Where the symbols take the items:
u: jt->bz, mn->cn, hn->sr, mj->mq, ld->mm, ns->rm, pf->lq, mh->fr, br->cm, tq->sl, tm->bf, sc->dz, sf->nr, jg->pp, rm->ns, fq->cg, cz->lp, dz->sc, pp->jg, zg->gt, cp->bm, nr->sf, rz->ft, tj->qq, zp->zj, hz->tp, mz->rn, gt->zg, cn->mn, sr->hn, jn->dm, sl->tq, qb->jc, bm->cp, tz->cl, dm->jn, hm->qm, fr->mh, sz->tb, dq->mf, dn->hj, lj->jq, bf->tm, jf->pr, qq->tj, qz->pg, nc->zd, zd->nc, dg->pm, bs->ds, tb->sz, qm->hm, ms->lh, jc->qb, tp->hz, rg->ht, ds->bs, mm->ld, cc->tr, lm->qt, zj->zp, ft->rz, lf->gl, mf->dq, lq->pf, pr->jf, qt->lm, cl->tz, jq->lj, tr->cc, gl->lf, rn->mz, gj->fl, lp->cz, cm->br, cg->fq, hj->dn, ht->rg, fl->gj, pm->dg, mq->mj, bz->jt, lh->ms, pg->qz
n: mn->ds, hn->dz, ld->zj, ns->dr, pf->pp, mh->cl, tq->fl, tm->lf, sc->sr, sf->qt, dp->tj, jg->lq, fq->sz, dz->hn, pp->pf, zg->bm, cp->gt, nr->lm, rz->hz, tj->dp, zp->mm, hz->rz, mz->zr, dt->mq, gt->cp, cn->bs, sr->sc, jn->dq, sl->gj, zs->zd, qb->hf, bm->zg, tz->fr, dm->mf, hm->hj, fr->tz, sz->fq, dq->jn, dn->qm, lj->ht, bf->gl, jf->hs, qz->lh, zd->zs, dg->cc, bs->cn, tb->cg, qm->dn, ms->pg, tp->ft, rg->jq, ds->mn, mm->zp, cc->dg, lm->nr, zj->ld, ft->tp, zr->mz, lf->tm, pn->lp, mf->dm, dr->ns, lq->jg, qt->sf, cl->mh, jq->rg, hf->qb, tr->pm, gl->bf, gj->sl, dh->bz, lp->pn, cm->ll, cg->tb, hj->hm, hs->jf, ht->lj, fl->tq, pm->tr, mq->dt, bz->dh, lh->qz, ll->cm, pg->ms
g: jt->sc, mn->sl, hn->dh, mj->ld, ld->mj, ns->dm, pf->sz, mh->tr, tq->cn, sc->jt, sf->qm, dp->ht, jg->cg, rm->jn, fq->pp, dz->bz, sd->cm, pp->fq, cp->zd, nr->hm, rz->lh, tj->lj, zp->dt, hz->qz, mz->hr, dt->zp, gt->zs, zc->jf, cn->tq, qh->lp, jn->rm, sl->mn, zs->gt, qb->gl, bm->nc, tz->dg, dm->ns, hm->nr, fr->cc, sz->pf, dn->qt, lj->tj, bf->hf, jf->zc, qq->jq, qz->hz, nc->bm, zd->cp, dg->tz, bs->fl, tb->lq, qm->sf, hr->mz, ms->ft, jc->lf, tp->pg, ds->gj, mm->mq, cc->fr, lm->hj, ft->ms, lf->jc, mf->dr, dr->mf, lq->tb, qt->dn, cl->pm, jq->qq, hf->bf, tr->mh, gl->qb, gj->ds, dh->hn, lp->qh, cm->sd, cg->jg, hj->lm, ht->dp, fl->bs, pm->cl, mq->mm, bz->dz, lh->rz, pg->tp
f: jt->jg, mn->tj, hn->sz, ld->cz, ns->sd, pf->dh, mh->rz, br->jn, tq->jq, sc->cg, sf->zs, dp->ds, jg->jt, fq->dz, cz->ld, dz->fq, sd->ns, pp->bz, zg->hm, cp->dn, rz->mh, tj->mn, zp->pn, hz->cl, mz->gl, gt->qm, cn->qq, qh->mq, sr->tb, jn->br, sl->lj, ql->jf, zs->sf, qb->hr, bm->hj, tz->tp, dm->cm, hm->zg, fr->ft, sz->hn, dn->cp, lj->sl, bf->zr, jf->ql, qq->cn, qz->pm, nc->lm, zd->qt, dg->pg, tb->sr, qm->gt, hr->qb, ms->cc, tp->tz, rg->fl, ds->dp, mm->lp, cc->ms, lm->nc, ft->fr, zr->bf, lf->rn, pn->zp, mf->ll, qt->zd, cl->hz, jq->tq, tr->lh, gl->mz, rn->lf, gj->ht, dh->pf, lp->mm, cm->dm, cg->sc, hj->bm, ht->gj, fl->rg, pm->qz, mq->qh, bz->pp, lh->tr, ll->mf, pg->dg
m: jt->pg, mn->qb, hn->rz, ld->pr, ns->qt, pf->tr, mh->sz, br->bm, tq->lf, tm->fl, sc->tp, sf->dr, jg->dg, rm->lm, fq->cl, dz->hz, sd->zd, pp->pm, cp->cm, rz->hn, tj->hr, zp->hs, hz->dz, mz->lj, gt->ll, zc->mq, cn->jc, sr->ft, jn->hj, sl->gl, ql->lp, qb->mn, bm->br, tz->cg, dm->dn, hm->dq, fr->tb, sz->mh, dq->hm, dn->dm, lj->mz, bf->gj, jf->mm, qz->bz, zd->sd, dg->jg, tb->fr, qm->mf, hr->tj, jc->cn, tp->sc, ds->hf, mm->jf, cc->lq, lm->rm, ft->sr, zr->ht, lf->tq, mf->qm, dr->sf, lq->cc, pr->ld, qt->ns, cl->fq, jq->rn, hf->ds, tr->pf, gl->sl, rn->jq, gj->bf, dh->lh, lp->ql, cm->cp, cg->tz, hj->jn, hs->zp, ht->zr, fl->tm, pm->pp, mq->zc, bz->qz, lh->dh, ll->gt, pg->jt
r: mn->pm, hn->zr, mj->lm, ld->hj, ns->zc, pf->hf, mh->gj, tq->tz, tm->tb, sc->rn, sf->dt, dp->lh, jg->jc, fq->gl, cz->bm, dz->mz, pp->qb, cp->lp, rz->ht, tj->qz, zp->qm, hz->lj, mz->dz, dt->sf, gt->pn, zc->ns, cn->dg, qh->zd, jn->pr, sl->cl, ql->cm, qb->pp, bm->cz, tz->tq, dm->jf, hm->zj, fr->fl, sz->bf, dn->mm, lj->hz, bf->sz, jf->dm, qq->pg, qz->tj, zd->qh, dg->cn, bs->cc, tb->tm, qm->zp, hr->bz, jc->jg, tp->jq, rg->ft, ds->tr, mm->dn, cc->bs, lm->mj, zj->hm, ft->rg, zr->hn, lf->cg, pn->gt, mf->hs, pr->jn, qt->mq, cl->sl, jq->tp, hf->pf, tr->ds, gl->fq, rn->sc, gj->mh, lp->cp, cm->ql, cg->lf, hj->ld, hs->mf, ht->rz, fl->fr, pm->mn, mq->qt, bz->hr, lh->dp, pg->qq
e: mn->mq, hn->ll, mj->cn, ld->tq, ns->pp, pf->dr, mh->qm, br->sc, tq->ld, sc->br, sf->tr, jg->rm, rm->jg, fq->dm, cz->jq, dz->cm, sd->bz, pp->ns, zg->ft, cp->hz, nr->cc, rz->gt, tj->qh, zp->gj, hz->cp, mz->ql, dt->ds, gt->rz, zc->qb, cn->mj, qh->tj, jn->cg, sl->mm, ql->mz, zs->lh, qb->zc, bm->tp, tz->hj, dm->fq, hm->fr, fr->hm, sz->mf, dq->tb, dn->cl, lj->lp, bf->hs, jf->gl, qz->zd, nc->pg, zd->qz, dg->lm, tb->dq, qm->mh, tp->bm, ds->dt, mm->sl, cc->nr, lm->dg, zj->fl, ft->zg, lf->pr, pn->ht, mf->sz, dr->pf, pr->lf, qt->pm, cl->dn, jq->cz, tr->sf, gl->jf, gj->zp, lp->lj, cm->dz, cg->jn, hj->tz, hs->bf, ht->pn, fl->zj, pm->qt, mq->mn, bz->sd, lh->zs, ll->hn, pg->nc

In the rows, zero is written as 68.

The rows follow the links: the fewer symbols apart two items are, the more alike their rows tend to be.

Each row is also shifted at random along 7 hidden directions that mean nothing.

Row, then item:
[ 118,   71,   76,   74,   77,   70,   56,   68,   63,   75,   56,   82,   72,   63,   82,   77,   84,   64,   63,   71,   78,   69,   69,   42,   61,   60,   62,   67,   70,   68,   67,   80,   70,   54,   76,   79,   71,   74,   66,   52,   68,   78,   67,   76,   74,   61,   59,   78,   67,   59,   58,   76,   68,   62,   54,   71,   61,   75,   72,   86,   72,   65]; item cm
[  46,   72,   66,   63,   66,   66,   62,   65,   63,   57,   71,   68,   58,   68,   72,   60,   66,   68,   61,   74,   69,   65,   67,   52,   50,   72,   70,   67,   75,   79,   73,   64,   66,   64,   69,   69,   67,   57,   72,   70,   73,   69,   60,   70,   76,   75,   62,   67,   62,   69,   60,   64,   70,   63,   70,   67,   61,   66,   66,   54,   71,   67]; item dg
[  26,   71,   68,   70,   67,   67,   69,   62,   59,   73,   74,   69,   69,   67,   68,   58,   69,   62,   74,   70,   74,   68,   61,   66,   76,   64,   71,   67,   63,   62,   72,   75,   72,   66,   75,   65,   72,   79,   58,   64,   67,   74,   73,   74,   55,   68,   65,   61,   77,   64,   68,   75,   68,   67,   54,   68,   78,   69,   71,   75,   69,   70]; item zs
[  48,   59,   57,   70,   58,   69,   69,   78,   87,   69,   57,   70,   81,   75,   55,   79,   66,   81,   61,   66,   54,   57,   78,   87,   69,   69,   64,   68,   61,   56,   62,   57,   69,   71,   57,   60,   62,   74,   67,   69,   66,   57,   69,   51,   72,   76,   72,   66,   65,   79,   69,   67,   64,   80,   86,   61,   75,   68,   70,   57,   69,   72]; item bf
[  36,   69,   72,   73,   71,   72,   82,   56,   70,   71,   75,   62,   72,   60,   64,   71,   59,   68,   79,   62,   72,   76,   55,   78,   82,   69,   66,   69,   54,   69,   62,   64,   71,   80,   62,   59,   72,   66,   72,   65,   61,   68,   83,   66,   53,   53,   78,   65,   67,   69,   88,   55,   76,   59,   62,   68,   67,   73,   66,   60,   67,   64]; item bm
[  72,   73,   68,   64,   70,   70,   60,   66,   55,   66,   80,   51,   46,   69,   73,   56,   65,   66,   63,   66,   72,   68,   64,   76,   63,   67,   79,   68,   75,   66,   78,   64,   65,   64,   66,   76,   64,   54,   74,   80,   67,   68,   65,   78,   68,   72,   62,   73,   75,   63,   73,   63,   82,   63,   71,   78,   57,   66,   62,   75,   74,   60]; item jg
[   9,   72,   68,   66,   67,   73,   66,   66,   78,   70,   67,   76,   77,   59,   71,   61,   61,   77,   50,   74,   67,   53,   61,   59,   54,   71,   60,   70,   64,   72,   70,   56,   75,   53,   75,   63,   68,   60,   78,   62,   78,   81,   73,   62,   69,   71,   67,   66,   72,   71,   58,   64,   75,   54,   76,   59,   67,   73,   72,   62,   84,   71]; item hz
[  51,   70,   68,   60,   63,   63,   76,   65,   66,   60,   73,   55,   61,   64,   66,   57,   58,   66,   70,   68,   66,   71,   65,   74,   67,   70,   72,   68,   73,   78,   69,   63,   67,   72,   70,   68,   71,   56,   68,   78,   65,   63,   58,   67,   64,   71,   72,   71,   67,   70,   69,   55,   72,   64,   81,   67,   66,   62,   62,   57,   65,   68]; item cn
[  37,   66,   65,   72,   65,   67,   68,   73,   82,   66,   63,   69,   64,   71,   68,   67,   59,   69,   68,   66,   69,   62,   65,   86,   66,   76,   76,   69,   59,   62,   61,   48,   68,   79,   50,   54,   72,   66,   75,   62,   61,   62,   71,   62,   75,   67,   74,   67,   55,   68,   75,   54,   73,   71,   82,   64,   57,   68,   65,   46,   69,   65]; item lm
[  74,   63,   60,   76,   65,   72,   72,   69,   84,   68,   55,   78,   81,   75,   62,   72,   62,   72,   65,   62,   62,   54,   72,   75,   70,   71,   60,   58,   52,   65,   53,   63,   63,   67,   63,   55,   63,   76,   68,   60,   64,   69,   67,   61,   69,   67,   74,   55,   67,   79,   60,   75,   65,   68,   72,   65,   71,   68,   68,   59,   65,   77]; item ql
[ 105,   66,   80,   66,   79,   66,   74,   74,   76,   79,   56,   67,   72,   58,   69,   75,   65,   62,   68,   61,   74,   67,   71,   76,   76,   68,   63,   73,   62,   59,   60,   61,   66,   68,   59,   74,   78,   66,   73,   60,   57,   63,   70,   61,   62,   53,   72,   80,   56,   54,   73,   55,   76,   68,   76,   64,   57,   65,   65,   75,   68,   62]; item cz
[  45,   63,   72,   61,   70,   70,   74,   76,   81,   67,   64,   67,   68,   75,   59,   69,   56,   79,   66,   67,   59,   62,   73,   87,   72,   73,   72,   68,   72,   62,   61,   59,   62,   67,   65,   63,   64,   65,   74,   80,   61,   59,   66,   61,   71,   66,   65,   67,   75,   70,   78,   63,   67,   70,   87,   68,   64,   70,   58,   66,   72,   72]; item tq
[  36,   58,   65,   64,   71,   69,   64,   75,   65,   68,   67,   55,   61,   68,   68,   60,   69,   52,   66,   57,   69,   62,   73,   81,   74,   68,   67,   78,   68,   53,   71,   68,   59,   65,   68,   76,   55,   62,   68,   71,   69,   71,   60,   71,   60,   65,   58,   75,   72,   64,   64,   64,   63,   72,   71,   67,   72,   62,   63,   85,   74,   69]; item zj
[  77,   65,   65,   59,   64,   61,   69,   71,   60,   65,   73,   58,   59,   67,   60,   62,   61,   62,   67,   67,   62,   68,   72,   72,   66,   71,   72,   72,   72,   72,   73,   64,   64,   72,   64,   71,   69,   60,   66,   77,   68,   61,   62,   63,   66,   72,   69,   72,   63,   66,   66,   62,   67,   69,   74,   65,   67,   57,   66,   61,   61,   68]; item bs
[ 111,   73,   69,   68,   67,   68,   72,   53,   57,   63,   83,   56,   61,   54,   71,   59,   59,   65,   67,   63,   69,   80,   53,   62,   60,   70,   65,   66,   65,   85,   71,   68,   69,   72,   74,   66,   67,   51,   72,   69,   74,   73,   75,   71,   57,   64,   79,   63,   69,   73,   73,   63,   77,   49,   59,   72,   67,   69,   70,   61,   65,   64]; item dz
[  56,   69,   64,   63,   66,   67,   73,   66,   69,   66,   73,   66,   59,   75,   69,   47,   53,   57,   66,   63,   66,   59,   62,   80,   67,   75,   69,   59,   64,   66,   65,   66,   66,   59,   75,   60,   66,   70,   65,   68,   65,   76,   62,   74,   53,   68,   66,   54,   81,   67,   57,   73,   67,   64,   67,   68,   72,   64,   63,   72,   73,   74]; item qh
[  35,   71,   75,   62,   71,   71,   74,   60,   65,   68,   74,   64,   63,   69,   73,   60,   64,   69,   59,   67,   61,   69,   65,   64,   65,   64,   63,   56,   81,   70,   71,   85,   70,   47,   96,   75,   61,   67,   69,   78,   73,   78,   62,   77,   58,   66,   59,   66,   96,   69,   57,   87,   69,   58,   62,   79,   77,   70,   67,  100,   75,   72]; item mz
[  66,   71,   65,   64,   71,   74,   59,   68,   67,   74,   63,   74,   81,   78,   67,   78,   80,   66,   80,   66,   83,   47,   80,   61,   78,   56,   66,   70,   69,   48,   73,   61,   62,   68,   64,   84,   76,   78,   67,   63,   65,   68,   71,   73,   67,   74,   57,   65,   61,   61,   58,   64,   76,   76,   56,   67,   66,   68,   60,   80,   75,   69]; item pg
[  59,   67,   67,   78,   71,   61,   62,   70,   71,   69,   59,   85,   61,   75,   72,   72,   72,   74,   61,   81,   60,   77,   69,   60,   57,   70,   72,   59,   70,   72,   63,   79,   76,   62,   66,   57,   69,   82,   63,   62,   63,   65,   66,   69,   83,   70,   69,   68,   72,   67,   66,   87,   59,   75,   67,   71,   64,   73,   77,   62,   61,   65]; item dr
[ 101,   69,   73,   66,   73,   66,   72,   59,   61,   75,   72,   73,   66,   67,   69,   72,   64,   77,   64,   73,   59,   82,   62,   62,   63,   68,   66,   65,   72,   75,   71,   77,   77,   62,   70,   64,   72,   71,   72,   71,   69,   66,   77,   64,   65,   63,   72,   63,   76,   65,   76,   82,   69,   65,   59,   68,   68,   70,   73,   73,   64,   63]; item hn
[  76,   73,   64,   75,   68,   68,   71,   60,   66,   68,   72,   73,   62,   72,   73,   64,   62,   66,   71,   67,   70,   70,   61,   72,   69,   70,   73,   55,   58,   71,   66,   72,   70,   68,   67,   59,   71,   73,   66,   67,   63,   71,   73,   74,   61,   63,   75,   53,   75,   69,   71,   75,   74,   63,   61,   73,   65,   72,   69,   64,   65,   66]; item sd
[  11,   61,   68,   60,   62,   73,   73,   76,   66,   73,   80,   46,   63,   70,   60,   55,   60,   67,   67,   65,   64,   62,   67,  103,   85,   67,   75,   78,   69,   47,   75,   63,   67,   65,   77,   76,   59,   64,   65,   86,   68,   65,   70,   68,   50,   72,   57,   70,   89,   69,   81,   62,   67,   74,   80,   69,   81,   68,   64,   87,   79,   68]; item gj
[  67,   63,   68,   74,   70,   73,   55,   74,   53,   67,   73,   58,   58,   68,   72,   59,   75,   55,   68,   67,   76,   66,   68,   68,   72,   65,   73,   80,   70,   55,   76,   76,   62,   66,   74,   73,   55,   68,   62,   66,   75,   79,   68,   79,   61,   66,   52,   71,   76,   61,   68,   69,   58,   71,   57,   68,   74,   68,   68,   84,   77,   70]; item qm
[  83,   64,   61,   68,   69,   70,   68,   69,   78,   66,   63,   75,   71,   81,   58,   70,   56,   73,   62,   59,   57,   53,   78,   75,   65,   73,   62,   60,   64,   63,   58,   62,   59,   63,   60,   61,   61,   66,   79,   75,   66,   62,   66,   61,   69,   67,   71,   50,   71,   76,   58,   76,   75,   65,   73,   68,   66,   65,   59,   62,   68,   73]; item rn
[  80,   66,   66,   68,   70,   70,   68,   65,   69,   79,   64,   73,   80,   69,   58,   84,   65,   81,   66,   64,   64,   69,   73,   67,   71,   69,   63,   69,   60,   66,   64,   65,   69,   71,   55,   66,   73,   70,   72,   69,   65,   58,   79,   58,   72,   67,   80,   62,   59,   70,   74,   72,   76,   70,   64,   66,   64,   68,   71,   59,   63,   65]; item sr
[  63,   69,   68,   69,   66,   69,   66,   77,   83,   73,   68,   70,   62,   86,   66,   74,   64,   81,   66,   74,   62,   57,   72,  103,   73,   70,   82,   63,   67,   42,   66,   51,   73,   66,   54,   63,   71,   74,   73,   75,   55,   55,   74,   67,   78,   77,   64,   66,   79,   67,   83,   69,   78,   81,   87,   73,   58,   74,   62,   68,   76,   58]; item pp
[  80,   67,   75,   61,   72,   65,   72,   70,   73,   70,   64,   71,   71,   64,   63,   67,   57,   70,   56,   68,   61,   62,   70,   62,   60,   71,   58,   66,   73,   76,   62,   62,   65,   57,   68,   67,   71,   61,   74,   68,   67,   68,   62,   58,   70,   63,   70,   67,   65,   63,   58,   64,   75,   59,   77,   64,   60,   66,   64,   66,   73,   72]; item jq
[  34,   73,   72,   56,   68,   65,   81,   61,   69,   65,   74,   66,   63,   65,   66,   56,   52,   71,   63,   71,   61,   69,   63,   71,   64,   73,   66,   59,   73,   82,   67,   67,   72,   62,   77,   63,   77,   62,   69,   77,   64,   65,   64,   65,   61,   66,   74,   61,   77,   68,   65,   69,   74,   58,   75,   68,   64,   65,   65,   64,   67,   69]; item qq
[  33,   70,   74,   73,   65,   67,   67,   71,   68,   76,   65,   60,   67,   57,   70,   69,   70,   71,   69,   74,   75,   72,   62,   81,   75,   69,   76,   77,   62,   61,   74,   62,   78,   75,   64,   69,   80,   73,   58,   60,   63,   63,   74,   66,   64,   66,   70,   83,   65,   60,   83,   56,   71,   74,   78,   63,   66,   68,   77,   63,   71,   59]; item sf
[  51,   65,   63,   81,   64,   76,   60,   69,   71,   63,   63,   70,   69,   70,   72,   71,   78,   70,   69,   66,   74,   65,   68,   67,   71,   62,   68,   66,   60,   62,   67,   73,   63,   69,   72,   66,   56,   71,   66,   63,   70,   74,   68,   79,   73,   68,   61,   69,   68,   76,   69,   68,   65,   67,   62,   73,   74,   76,   68,   71,   72,   69]; item dm
[  48,   66,   64,   73,   69,   67,   72,   60,   65,   67,   65,   80,   81,   61,   65,   76,   69,   68,   72,   68,   68,   77,   64,   45,   64,   67,   57,   66,   58,   83,   59,   75,   68,   74,   64,   59,   72,   74,   67,   55,   71,   73,   74,   61,   66,   59,   80,   59,   52,   73,   66,   72,   62,   61,   52,   61,   70,   70,   73,   51,   59,   72]; item zg
[  69,   64,   60,   75,   61,   63,   74,   60,   73,   47,   67,   70,   53,   65,   70,   55,   56,   67,   59,   66,   52,   79,   57,   63,   50,   77,   67,   53,   66,   96,   57,   79,   66,   66,   75,   42,   55,   59,   70,   70,   72,   70,   56,   66,   73,   63,   78,   57,   74,   83,   64,   79,   58,   55,   72,   71,   71,   70,   69,   44,   58,   76]; item jf
[  35,   70,   63,   69,   66,   79,   63,   60,   60,   69,   77,   57,   72,   61,   65,   62,   63,   68,   63,   57,   74,   57,   65,   69,   68,   66,   64,   68,   62,   66,   74,   62,   63,   66,   70,   78,   62,   53,   76,   72,   74,   74,   72,   72,   57,   69,   70,   64,   70,   74,   65,   61,   84,   55,   63,   74,   69,   67,   66,   71,   76,   69]; item sc

Start here and follow the symbols in turn, left to right. Where do you end up?
Answer with the item's name.
[  56,   65,   68,   70,   64,   59,   76,   73,   77,   65,   59,   75,   68,   69,   62,   71,   62,   72,   75,   75,   60,   75,   67,   75,   74,   69,   72,   63,   67,   71,   60,   71,   74,   72,   66,   57,   74,   84,   56,   66,   56,   58,   65,   59,   70,   65,   71,   68,   68,   66,   72,   73,   57,   79,   76,   65,   70,   67,   72,   58,   58,   68]
e f r -> lh
[  93,   68,   68,   70,   62,   60,   78,   66,   69,   60,   64,   61,   72,   55,   69,   66,   72,   62,   82,   67,   75,   79,   59,   67,   78,   65,   70,   68,   63,   79,   65,   69,   68,   84,   71,   67,   74,   70,   52,   60,   62,   65,   62,   69,   60,   62,   75,   78,   55,   67,   75,   54,   63,   70,   69,   67,   69,   66,   67,   54,   56,   67]
e g n u -> fl
[  83,   69,   60,   76,   67,   71,   66,   57,   60,   54,   74,   78,   67,   66,   69,   60,   66,   58,   72,   65,   72,   68,   60,   44,   60,   70,   61,   64,   60,   82,   64,   77,   63,   69,   72,   57,   58,   68,   70,   57,   77,   82,   68,   74,   62,   64,   64,   50,   66,   74,   57,   77,   59,   53,   46,   64,   73,   72,   66,   57,   65,   79]
n e r n -> lj
[  60,   61,   73,   57,   68,   71,   63,   79,   63,   74,   66,   52,   69,   64,   62,   68,   75,   64,   68,   61,   69,   61,   76,   78,   80,   62,   69,   84,   75,   49,   75,   67,   60,   67,   70,   86,   65,   64,   65,   77,   67,   62,   65,   65,   61,   69,   56,   84,   72,   61,   68,   58,   67,   75,   75,   69,   72,   62,   64,   90,   74,   68]
m m e r -> hm
[  70,   66,   64,   67,   67,   73,   63,   65,   63,   72,   71,   75,   79,   66,   64,   69,   71,   69,   66,   69,   67,   60,   72,   54,   60,   67,   59,   73,   67,   65,   71,   68,   68,   62,   69,   69,   66,   72,   69,   63,   80,   76,   73,   64,   66,   72,   65,   57,   65,   71,   59,   72,   64,   66,   54,   60,   75,   68,   71,   70,   72,   75]
u u g e -> zs
[  83,   66,   77,   56,   74,   69,   70,   74,   64,   79,   72,   56,   59,   60,   64,   59,   54,   65,   57,   63,   61,   67,   71,   77,   67,   75,   65,   74,   72,   67,   74,   64,   68,   59,   66,   73,   71,   57,   72,   75,   66,   65,   66,   60,   60,   64,   68,   72,   74,   58,   66,   66,   75,   63,   76,   64,   63,   59,   65,   78,   74,   66]
f n m g u -> qb
[  83,   70,   72,   73,   64,   66,   75,   63,   61,   62,   64,   57,   71,   64,   73,   71,   82,   57,   87,   64,   77,   81,   64,   65,   86,   53,   73,   62,   69,   69,   68,   84,   67,   78,   81,   78,   71,   76,   50,   69,   56,   66,   62,   81,   59,   64,   64,   80,   68,   67,   72,   63,   64,   71,   59,   79,   75,   67,   66,   81,   55,   63]
r e n n n -> pf
[  97,   61,   52,   70,   56,   72,   60,   71,   76,   52,   58,   73,   87,   77,   64,   78,   88,   66,   74,   62,   71,   53,   79,   47,   64,   59,   56,   65,   68,   68,   65,   70,   56,   72,   72,   76,   52,   71,   65,   65,   78,   72,   57,   74,   78,   80,   59,   65,   55,   84,   43,   71,   52,   73,   59,   67,   82,   68,   62,   65,   63,   77]
n u n f -> rn
[  59,   75,   69,   70,   68,   69,   71,   64,   75,   79,   63,   75,   81,   75,   62,   83,   67,   81,   74,   68,   72,   63,   72,   75,   79,   64,   72,   60,   61,   58,   64,   60,   70,   71,   58,   70,   84,   77,   69,   66,   57,   56,   80,   62,   67,   69,   77,   63,   63,   67,   76,   66,   82,   72,   69,   72,   62,   71,   67,   63,   66,   60]
g e m g -> nc
[  93,   75,   76,   63,   71,   58,   77,   62,   66,   77,   69,   77,   71,   61,   64,   71,   60,   75,   66,   81,   61,   82,   59,   63,   59,   73,   68,   65,   69,   80,   67,   63,   84,   70,   64,   59,   89,   72,   66,   63,   64,   58,   78,   54,   69,   66,   83,   66,   61,   60,   77,   68,   72,   67,   70,   60,   61,   68,   78,   51,   62,   61]
u n u -> qz
[  61,   75,   63,   68,   65,   67,   66,   61,   72,   68,   73,   72,   66,   72,   70,   61,   62,   73,   60,   70,   67,   60,   62,   70,   56,   73,   69,   58,   64,   72,   70,   59,   74,   61,   67,   64,   73,   66,   71,   67,   72,   71,   71,   68,   68,   75,   71,   56,   72,   71,   60,   73,   80,   59,   68,   68,   65,   67,   72,   60,   70,   66]
u f m e u -> qt
[ 100,   69,   79,   68,   77,   73,   56,   73,   65,   72,   59,   66,   71,   63,   73,   84,   84,   78,   66,   69,   76,   71,   75,   58,   72,   58,   71,   76,   79,   60,   71,   70,   67,   65,   68,   87,   73,   66,   71,   67,   64,   63,   66,   70,   80,   66,   63,   90,   64,   59,   77,   59,   74,   73,   70,   73,   54,   73,   64,   82,   75,   59]
g f u m r -> tj
[  59,   73,   73,   62,   65,   60,   92,   56,   63,   71,   78,   70,   77,   65,   56,   76,   63,   72,   88,   74,   62,   91,   60,   63,   83,   61,   66,   57,   69,   82,   65,   84,   75,   79,   79,   61,   83,   81,   52,   72,   59,   61,   76,   60,   54,   63,   80,   58,   71,   70,   79,   72,   60,   68,   55,   68,   82,   65,   70,   67,   50,   69]
n r r u u -> tj
[  79,   68,   69,   63,   67,   66,   83,   61,   74,   64,   68,   77,   72,   75,   60,   68,   58,   70,   72,   71,   58,   71,   65,   67,   71,   69,   62,   57,   71,   76,   59,   75,   69,   65,   75,   58,   67,   74,   71,   74,   68,   68,   69,   63,   63,   62,   68,   53,   77,   70,   66,   78,   61,   62,   65,   69,   74,   71,   63,   69,   64,   76]
u m f n -> tm
[  52,   66,   64,   74,   68,   70,   61,   68,   70,   68,   63,   65,   64,   71,   74,   75,   78,   64,   75,   61,   76,   65,   72,   75,   72,   63,   75,   67,   65,   54,   65,   63,   64,   73,   59,   74,   67,   68,   67,   65,   63,   67,   70,   77,   70,   68,   66,   72,   63,   66,   68,   63,   72,   73,   66,   74,   62,   68,   64,   73,   69,   60]
e f m g -> tp
[  62,   72,   70,   68,   68,   67,   69,   65,   71,   82,   68,   71,   77,   70,   64,   77,   68,   77,   69,   71,   66,   69,   69,   75,   72,   65,   69,   63,   66,   58,   70,   64,   76,   66,   66,   68,   79,   80,   66,   66,   61,   62,   78,   63,   65,   73,   73,   63,   71,   66,   74,   77,   75,   77,   65,   66,   70,   67,   73,   71,   67,   62]
n m g -> hz
